Zun: [114 121 102  71 129  99]
Per: [118 170 129 142 102 129]
Dudag: [128 121 122 101 130  99]
succ: [118] => [170]
succ: [71] => [129]
succ: [128] => [121]
succ: [101] => [130]
find: [114 121 102  71 129  99] => Zun
succ: [122] => [101]
find: [128 121 122 101 130  99] => Dudag

Deko: [138 134 130 129 118 126]
dit: [143 117 124 130  94 121]
Mos: [120 126 126 127 125 145]
finuk: [138 119 130 129 122 126]
paluf: [129 143 131 127 140 117]
Rini: [116 117 130 117 135 114]
Dogum: [126 160 127 128 130 122]
Vuzip: [134 141 134 127 121 127]
Sude: [142 153 128 132 153 122]
nas: [138 134 130 130 130 131]
fipu: [123 140 130 124  59 133]
succ: [142] => [153]
succ: [141] => [134]
find: [142 153 128 132 153 122] => Sude
succ: [118] => [126]
succ: [59] => [133]

voso: [133  76 174 153 187 192  83 151  72 160 122 193 144 136 180 104]
zibud: [133  76 174 153 187 154  83 161  72 160 122 193 144 136 106 194]
Tozo: [133  76 174 161 187 154  83 151  72 160 122 193 144 136 180 104]
find: [133  76 174 153 187 192  83 151  72 160 122 193 144 136 180 104] => voso
succ: [106] => [194]

govi: [148 154 155 169 155 132 139 164 164 129 144 149 160 143 136 138 155 143
 135 127 127 138 126 124 158]
Supi: [130 146 148 146 142 125 148 148 131 138 156 140 145 144 131 135 144 144
 146 136 132 149 142 127 148]
Faru: [129 138 146 147 136 127 138 139 127 141 145 136 138 131 128 142 141 138
 139 123 126 169 140 121 140]
Nobe: [136 144 150 153 144 130 140 145 140 133 144 143 153 135 134 139 143 143
 137 131 126 144 132 127 146]
gata: [131 142 144 155 135 132 126 138 128 139 142 136 154 127 129 162 141 133
 134 104 125 188 127 117 140]
Tuku: [135 144 150 155 141 128 141 145 135 136 144 141 151 134 132 141 143 137
 139 125 126 147 131 126 146]
find: [129 138 146 147 136 127 138 139 127 141 145 136 138 131 128 142 141 138
 139 123 126 169 140 121 140] => Faru
succ: [160] => [143]
find: [136 144 150 153 144 130 140 145 140 133 144 143 153 135 134 139 143 143
 137 131 126 144 132 127 146] => Nobe

vami: [109 124 150 166 167 146 113 129 129 101 180 181 123 125 166 146 114 135
 136 123 171 133 146 148 150 128 118 167 122 152 144 136 161 130 116 125
 124 140 175 111 121 114 116 117 155 154 132 138 159 143 115 117 146 130
 135]
zur: [120 119 116 115 127 127 113 140 135 113 118 137 112 111 124 115 121 132
 135 104 140 110 121 132 125 111 119 131 107 143 145 122 136 139 119 104
 114 129 131 106 119 144 145 129 132 106 124 134 113 111 107 106 133 115
 128]
Febuf: [115 127 133 138 140 133 114 128 127 113 144 150 118 118 141 130 120 128
 130 122 145 124 133 135 140 121 119 139 123 139 134 124 140 132 116 113
 125 127 146 116 134 121 126 127 143 135 121 130 138 137 119 113 135 121
 149]
find: [115 127 133 138 140 133 114 128 127 113 144 150 118 118 141 130 120 128
 130 122 145 124 133 135 140 121 119 139 123 139 134 124 140 132 116 113
 125 127 146 116 134 121 126 127 143 135 121 130 138 137 119 113 135 121
 149] => Febuf
find: [109 124 150 166 167 146 113 129 129 101 180 181 123 125 166 146 114 135
 136 123 171 133 146 148 150 128 118 167 122 152 144 136 161 130 116 125
 124 140 175 111 121 114 116 117 155 154 132 138 159 143 115 117 146 130
 135] => vami
succ: [148] => [150]

zil: [118 102 112 117]
poze: [118 132 118 103]
bik: [117 132 118 130]
succ: [112] => [117]
find: [118 102 112 117] => zil

dof: [120 133 125 114 108 145 122 108 112 111 107 112 133  86 144]
kal: [115 133 125 114 120 135 129 122 124 124 114 117 135 109 136]
tusom: [125 153 119 112 129 148 116 113 118 131 114 112 140  80 158]
rebuv: [140 141 131 106 120 148 122 126 129 131 119 103 140  74 166]
Det: [130 144 154 112 112 135 127 131 129 152 116 108 142  80 173]
git: [145 141 125 114 112 145 120 126 135 131 123 103 128 109 166]
gef: [125 144 125 116 133 148 118 122 129 131 116 110 135  80 158]
sunuz: [120 136 137 114 108 145 118 108 100 111 112 108 128  92 144]
kivo: [135 141 148 126 120 140 125 131 129 145 116 105 137  86 173]
succ: [105] => [137]
find: [140 141 131 106 120 148 122 126 129 131 119 103 140  74 166] => rebuv
find: [125 153 119 112 129 148 116 113 118 131 114 112 140  80 158] => tusom

dosek: [166 159  91 112  76  83 152 111 185]
budun: [120 151  91  81  76  91 124 123 135]
Pubi: [145 117  91 134 163 149 133 109 165]
Fata: [ 61 133 139 130 102 101 135 144  78]
Fezo: [182  79  91 113 113 156 162 111 151]
suro: [ 71 134  91 167 100 106 123 147  78]
dala: [119 161  91  82 112 138 150 120 112]
mede: [ 76 139  91 120 112 115 126 154 148]
succ: [149] => [133]
succ: [150] => [120]
succ: [138] => [150]

lus: [ 85 139 172  99  70]
rok: [116 121 122 145 107]
tadid: [118 129 153  82  95]
zis: [118 129 174  82  95]
lamif: [ 93 138 149 142 127]
tul: [155 145 139  98 142]
bilu: [ 93  66 149 142 127]
succ: [138] => [149]
find: [118 129 153  82  95] => tadid
find: [ 93 138 149 142 127] => lamif
succ: [98] => [142]
succ: [116] => [121]
find: [155 145 139  98 142] => tul

